(in the rows, 128 means zero)
Each row is followed by its class.
[136, 156, 105, 88, 89, 104, 108, 121, 103, 132, 137, 166, 152, 166, 110, 141, 113, 151, 134, 170, 177, 110, 123, 189, 151, 130, 104, 119, 137, 142, 138, 158, 136] : vof
[72, 86, 133, 117, 78, 168, 144, 194, 189, 206, 165, 94, 167, 194, 135, 54, 87, 72, 115, 134, 105, 132, 123, 159, 185, 109, 100, 74, 131, 124, 169, 155, 140] : lor
[163, 139, 91, 129, 136, 104, 130, 162, 108, 129, 106, 94, 93, 109, 141, 49, 148, 77, 103, 123, 177, 146, 125, 182, 69, 156, 145, 167, 83, 206, 183, 130, 132] : tem
[109, 128, 159, 124, 151, 118, 129, 86, 136, 99, 131, 130, 127, 99, 178, 178, 122, 159, 129, 136, 95, 83, 125, 122, 72, 160, 118, 84, 103, 112, 103, 113, 104] : vofe
[166, 185, 138, 115, 191, 143, 167, 137, 146, 106, 117, 95, 74, 139, 122, 38, 147, 118, 149, 108, 153, 140, 94, 180, 118, 125, 107, 156, 130, 156, 163, 99, 121] : vofe
[77, 97, 138, 199, 98, 163, 165, 158, 203, 156, 126, 83, 186, 164, 149, 66, 82, 103, 114, 57, 120, 145, 130, 143, 120, 142, 154, 63, 91, 133, 205, 153, 118] : lor
[105, 120, 135, 186, 62, 120, 154, 206, 200, 164, 117, 125, 125, 138, 92, 90, 101, 51, 143, 82, 93, 140, 155, 165, 150, 109, 141, 142, 114, 133, 146, 117, 113] : non
[124, 153, 95, 101, 78, 120, 116, 119, 112, 119, 147, 168, 150, 176, 105, 120, 109, 145, 145, 165, 181, 94, 120, 176, 157, 125, 94, 111, 134, 125, 133, 161, 134] : tik
[198, 149, 113, 172, 139, 163, 152, 153, 126, 190, 116, 94, 131, 134, 133, 129, 132, 121, 125, 141, 116, 143, 116, 193, 96, 115, 65, 120, 114, 181, 217, 91, 107] : lor
[125, 141, 136, 106, 96, 88, 105, 135, 105, 111, 92, 171, 102, 75, 132, 186, 145, 135, 125, 192, 160, 108, 135, 98, 86, 125, 120, 67, 96, 135, 52, 143, 136] : veg
[78, 119, 138, 115, 69, 83, 127, 189, 177, 158, 156, 141, 132, 165, 99, 33, 84, 54, 118, 96, 121, 81, 125, 141, 180, 98, 164, 93, 123, 125, 161, 176, 169] : tem
[144, 152, 116, 93, 78, 115, 117, 113, 109, 126, 152, 164, 144, 168, 105, 108, 112, 138, 138, 171, 169, 110, 113, 180, 155, 131, 72, 93, 140, 126, 145, 158, 123] : Sada
[115, 136, 208, 87, 101, 152, 166, 147, 221, 195, 163, 92, 164, 136, 132, 72, 90, 66, 155, 119, 104, 158, 93, 138, 158, 158, 122, 67, 94, 130, 186, 128, 135] : dere
[118, 152, 104, 104, 92, 111, 118, 113, 100, 128, 153, 168, 156, 183, 107, 119, 101, 152, 145, 160, 187, 103, 123, 180, 161, 127, 91, 97, 122, 134, 143, 150, 113] : tem
[106, 135, 159, 118, 127, 97, 119, 114, 86, 68, 152, 160, 124, 130, 150, 155, 117, 144, 153, 107, 154, 70, 144, 129, 83, 147, 118, 28, 110, 130, 73, 142, 128] : vof
[77, 128, 111, 119, 65, 117, 119, 164, 158, 152, 146, 109, 122, 240, 109, 64, 59, 91, 111, 125, 117, 115, 129, 186, 156, 133, 107, 116, 120, 139, 169, 170, 178] : nemu
[132, 165, 96, 182, 116, 157, 150, 149, 141, 102, 128, 66, 104, 90, 155, 91, 155, 142, 152, 50, 135, 111, 141, 223, 45, 174, 94, 163, 126, 225, 209, 157, 117] : vof
[133, 150, 117, 79, 90, 109, 119, 109, 124, 138, 156, 176, 151, 178, 110, 112, 108, 150, 148, 183, 170, 109, 105, 179, 160, 133, 86, 109, 135, 129, 146, 150, 121] : dere
[99, 115, 63, 149, 144, 125, 151, 163, 147, 86, 138, 155, 88, 154, 139, 57, 188, 145, 120, 118, 211, 80, 138, 180, 77, 148, 192, 169, 115, 202, 164, 183, 159] : tem
[100, 152, 189, 89, 134, 114, 133, 95, 86, 79, 112, 143, 116, 69, 176, 161, 123, 135, 144, 143, 147, 101, 127, 76, 108, 136, 137, 42, 98, 116, 77, 115, 102] : Sada
[149, 163, 104, 150, 110, 115, 104, 108, 104, 77, 123, 104, 90, 139, 136, 121, 97, 60, 149, 106, 150, 90, 127, 176, 87, 125, 184, 198, 99, 190, 204, 116, 123] : tik
[127, 126, 162, 77, 135, 104, 106, 107, 112, 116, 117, 161, 142, 104, 148, 168, 105, 149, 123, 149, 136, 82, 121, 127, 110, 138, 105, 50, 102, 119, 83, 146, 110] : lor
[44, 111, 107, 139, 42, 102, 112, 183, 200, 150, 138, 162, 110, 151, 115, 68, 125, 102, 171, 75, 124, 140, 135, 188, 141, 146, 180, 145, 116, 145, 133, 183, 141] : veg
[111, 125, 176, 112, 105, 99, 123, 142, 73, 84, 138, 146, 116, 86, 156, 186, 132, 129, 135, 179, 148, 74, 140, 127, 115, 143, 92, 47, 131, 101, 104, 104, 107] : non
[105, 147, 164, 106, 128, 95, 118, 114, 86, 72, 127, 135, 127, 59, 173, 198, 110, 131, 138, 146, 138, 93, 152, 52, 70, 136, 148, 66, 98, 140, 61, 128, 101] : dere
[145, 143, 140, 123, 183, 162, 173, 152, 139, 94, 112, 114, 106, 134, 136, 78, 169, 125, 154, 92, 194, 114, 146, 178, 131, 101, 169, 111, 100, 172, 179, 101, 112] : vofe
[101, 157, 177, 137, 144, 112, 152, 83, 93, 89, 132, 137, 153, 106, 167, 184, 93, 125, 131, 113, 163, 70, 141, 89, 86, 135, 164, 31, 95, 123, 115, 98, 96] : vof
[103, 143, 127, 148, 141, 134, 121, 100, 132, 108, 111, 117, 80, 142, 131, 108, 155, 149, 139, 127, 149, 102, 114, 151, 125, 111, 143, 132, 124, 151, 127, 163, 136] : vofe
[142, 148, 169, 110, 145, 102, 131, 143, 108, 94, 121, 129, 84, 72, 138, 206, 132, 139, 130, 149, 162, 102, 132, 123, 96, 144, 134, 79, 102, 103, 50, 122, 113] : tik
[133, 150, 112, 80, 89, 102, 104, 105, 99, 126, 148, 168, 155, 171, 117, 117, 109, 140, 139, 167, 179, 96, 114, 184, 147, 128, 96, 97, 135, 142, 140, 160, 134] : vof
[151, 173, 104, 154, 182, 117, 153, 95, 55, 93, 141, 126, 82, 150, 134, 102, 150, 115, 155, 106, 200, 129, 141, 163, 77, 142, 174, 151, 129, 186, 178, 85, 108] : vofe
[126, 151, 93, 88, 85, 106, 109, 117, 112, 129, 157, 172, 158, 188, 100, 113, 107, 143, 128, 173, 185, 87, 117, 181, 153, 134, 88, 123, 143, 121, 127, 166, 137] : tik
[59, 89, 112, 116, 73, 111, 147, 177, 206, 137, 141, 171, 141, 168, 143, 89, 95, 155, 138, 115, 116, 102, 124, 190, 146, 119, 154, 114, 131, 119, 152, 152, 111] : nemu
[116, 101, 125, 165, 142, 124, 128, 136, 87, 129, 172, 124, 96, 190, 135, 82, 158, 136, 129, 92, 179, 57, 148, 193, 104, 117, 90, 75, 138, 157, 161, 133, 119] : nemu
[183, 188, 125, 139, 192, 157, 214, 127, 135, 132, 116, 124, 38, 121, 117, 65, 147, 147, 169, 107, 122, 143, 124, 150, 102, 113, 43, 158, 138, 170, 125, 65, 146] : nemu
[146, 111, 150, 86, 75, 94, 177, 168, 194, 155, 137, 160, 83, 132, 93, 61, 98, 95, 151, 147, 161, 166, 103, 157, 160, 123, 167, 76, 120, 134, 159, 162, 180] : nemu
[124, 149, 105, 90, 91, 116, 118, 113, 121, 135, 152, 165, 172, 171, 111, 131, 114, 146, 138, 177, 168, 101, 124, 178, 155, 126, 105, 104, 144, 127, 157, 145, 108] : vofe
[216, 180, 123, 138, 188, 168, 234, 129, 102, 117, 140, 121, 62, 126, 104, 84, 128, 60, 156, 119, 211, 128, 128, 147, 101, 115, 142, 87, 101, 166, 171, 43, 119] : tik
[106, 87, 156, 176, 107, 124, 170, 183, 196, 176, 113, 128, 118, 103, 112, 79, 110, 105, 116, 87, 135, 151, 94, 128, 126, 101, 179, 14, 118, 118, 122, 163, 87] : lor
[94, 160, 135, 149, 130, 114, 142, 112, 87, 69, 126, 147, 109, 60, 164, 191, 103, 151, 155, 96, 111, 93, 138, 63, 68, 162, 132, 28, 102, 103, 44, 122, 68] : non
[127, 152, 106, 94, 88, 106, 111, 115, 107, 124, 146, 167, 153, 167, 112, 125, 115, 139, 143, 168, 167, 96, 126, 176, 154, 124, 107, 93, 136, 125, 150, 150, 121] : vofe
[105, 162, 160, 86, 132, 96, 123, 135, 80, 86, 109, 144, 96, 61, 164, 165, 129, 155, 142, 133, 155, 88, 132, 85, 108, 133, 123, 38, 107, 112, 62, 130, 101] : nemu
[102, 135, 153, 121, 122, 108, 122, 112, 72, 94, 140, 134, 121, 107, 167, 167, 104, 134, 141, 138, 139, 85, 138, 106, 118, 137, 116, 41, 106, 103, 94, 116, 93] : non
[191, 135, 123, 83, 135, 125, 142, 154, 189, 145, 100, 138, 104, 94, 89, 94, 181, 102, 88, 171, 176, 132, 102, 201, 121, 142, 154, 227, 142, 176, 187, 144, 136] : Sada
[162, 181, 93, 156, 136, 113, 163, 135, 102, 113, 113, 129, 90, 148, 140, 80, 156, 127, 133, 127, 183, 111, 138, 237, 68, 161, 95, 193, 122, 201, 203, 96, 151] : vof
[209, 156, 70, 168, 156, 126, 162, 142, 83, 50, 110, 149, 34, 162, 115, 40, 162, 111, 160, 131, 194, 114, 120, 180, 74, 91, 134, 97, 103, 189, 175, 115, 158] : vofe
[89, 152, 160, 111, 119, 97, 111, 125, 92, 59, 120, 137, 122, 69, 170, 205, 126, 179, 142, 164, 137, 93, 139, 101, 92, 150, 111, 107, 134, 122, 68, 140, 101] : non
[142, 148, 106, 72, 98, 95, 119, 110, 109, 129, 149, 189, 156, 171, 96, 124, 106, 162, 134, 190, 179, 101, 118, 181, 156, 128, 78, 120, 137, 140, 142, 154, 140] : tem
[72, 132, 72, 206, 68, 140, 131, 156, 149, 147, 114, 143, 135, 187, 102, 81, 109, 119, 140, 48, 114, 135, 141, 153, 139, 124, 157, 88, 104, 138, 129, 180, 143] : vof
[130, 153, 101, 93, 84, 103, 118, 113, 105, 132, 149, 172, 151, 174, 110, 125, 108, 154, 132, 176, 183, 98, 115, 190, 158, 126, 87, 104, 147, 126, 134, 159, 131] : vof
[123, 153, 105, 89, 86, 103, 105, 131, 98, 129, 163, 171, 153, 187, 110, 112, 111, 138, 142, 170, 184, 92, 122, 161, 153, 122, 102, 82, 131, 136, 137, 167, 125] : dere
[115, 107, 112, 175, 76, 90, 108, 175, 153, 154, 107, 124, 143, 184, 125, 71, 89, 104, 116, 116, 124, 132, 123, 191, 163, 73, 150, 137, 88, 134, 189, 133, 123] : tem
[125, 151, 173, 85, 147, 107, 121, 128, 82, 106, 97, 154, 127, 89, 149, 166, 136, 159, 126, 160, 121, 109, 124, 93, 116, 133, 93, 53, 105, 111, 77, 103, 125] : dere
[121, 143, 107, 90, 86, 103, 115, 124, 109, 147, 156, 170, 166, 161, 112, 121, 111, 151, 134, 179, 174, 106, 116, 170, 159, 131, 81, 99, 133, 127, 136, 153, 114] : tem
[128, 157, 103, 99, 90, 119, 116, 109, 110, 122, 146, 167, 156, 168, 113, 124, 114, 148, 143, 151, 180, 91, 119, 180, 149, 128, 101, 95, 132, 138, 137, 163, 125] : vof
[126, 149, 98, 95, 97, 129, 117, 119, 111, 139, 143, 165, 152, 175, 115, 120, 100, 148, 146, 158, 173, 114, 117, 165, 164, 126, 92, 93, 130, 126, 130, 163, 116] : lor
[142, 198, 64, 157, 118, 121, 174, 96, 117, 146, 160, 154, 99, 195, 118, 91, 98, 128, 160, 143, 136, 109, 130, 193, 97, 152, 76, 194, 125, 189, 192, 105, 160] : tem
[129, 157, 92, 87, 76, 106, 106, 114, 109, 138, 150, 172, 148, 181, 104, 128, 111, 146, 140, 189, 178, 101, 119, 185, 153, 133, 83, 140, 140, 131, 126, 163, 145] : tik
[82, 89, 163, 106, 63, 103, 142, 150, 167, 154, 157, 154, 137, 206, 114, 21, 84, 56, 149, 118, 165, 92, 128, 190, 205, 100, 148, 54, 104, 114, 174, 146, 143] : non
[109, 146, 160, 128, 118, 100, 132, 123, 78, 118, 122, 148, 107, 78, 140, 209, 124, 170, 148, 125, 145, 101, 159, 111, 105, 126, 105, 50, 125, 127, 73, 120, 93] : nemu
[172, 178, 96, 93, 144, 149, 116, 160, 51, 94, 128, 113, 64, 158, 96, 108, 155, 76, 147, 150, 169, 132, 154, 175, 114, 133, 74, 171, 134, 195, 156, 91, 172] : veg
[121, 155, 107, 82, 85, 110, 109, 108, 113, 135, 161, 165, 166, 173, 112, 121, 108, 138, 149, 168, 176, 92, 120, 181, 166, 121, 110, 93, 142, 127, 158, 155, 103] : vofe
[98, 122, 140, 161, 62, 175, 126, 156, 181, 163, 139, 101, 200, 163, 122, 75, 116, 64, 170, 64, 118, 136, 151, 151, 163, 135, 131, 90, 82, 157, 205, 149, 117] : non
[110, 142, 81, 131, 152, 147, 165, 91, 142, 85, 152, 116, 92, 126, 148, 38, 138, 138, 160, 88, 208, 117, 119, 181, 97, 156, 147, 183, 115, 193, 156, 154, 90] : tem
[77, 134, 114, 126, 81, 95, 142, 166, 171, 114, 129, 154, 91, 180, 98, 86, 99, 94, 133, 141, 171, 120, 123, 173, 153, 119, 193, 113, 125, 120, 113, 167, 131] : vofe
[77, 113, 96, 164, 59, 115, 134, 193, 180, 126, 114, 143, 94, 148, 144, 47, 97, 84, 152, 67, 53, 115, 132, 146, 122, 117, 146, 120, 103, 137, 161, 138, 158] : nemu
[129, 150, 100, 82, 86, 106, 125, 125, 118, 142, 148, 174, 139, 184, 109, 99, 110, 145, 136, 177, 184, 107, 116, 178, 155, 135, 78, 105, 137, 124, 136, 149, 126] : nemu
[134, 124, 126, 97, 152, 125, 159, 67, 133, 180, 187, 142, 133, 97, 130, 113, 124, 130, 161, 128, 194, 103, 108, 191, 125, 106, 156, 165, 156, 195, 172, 109, 14] : tem
[135, 159, 96, 77, 86, 117, 108, 107, 114, 130, 151, 165, 157, 165, 107, 123, 103, 147, 146, 168, 166, 108, 111, 172, 155, 139, 84, 128, 135, 123, 124, 161, 130] : tik
[129, 151, 107, 85, 95, 104, 117, 123, 101, 129, 159, 170, 147, 182, 109, 114, 109, 146, 135, 185, 183, 102, 120, 159, 154, 120, 92, 100, 140, 133, 130, 156, 127] : dere
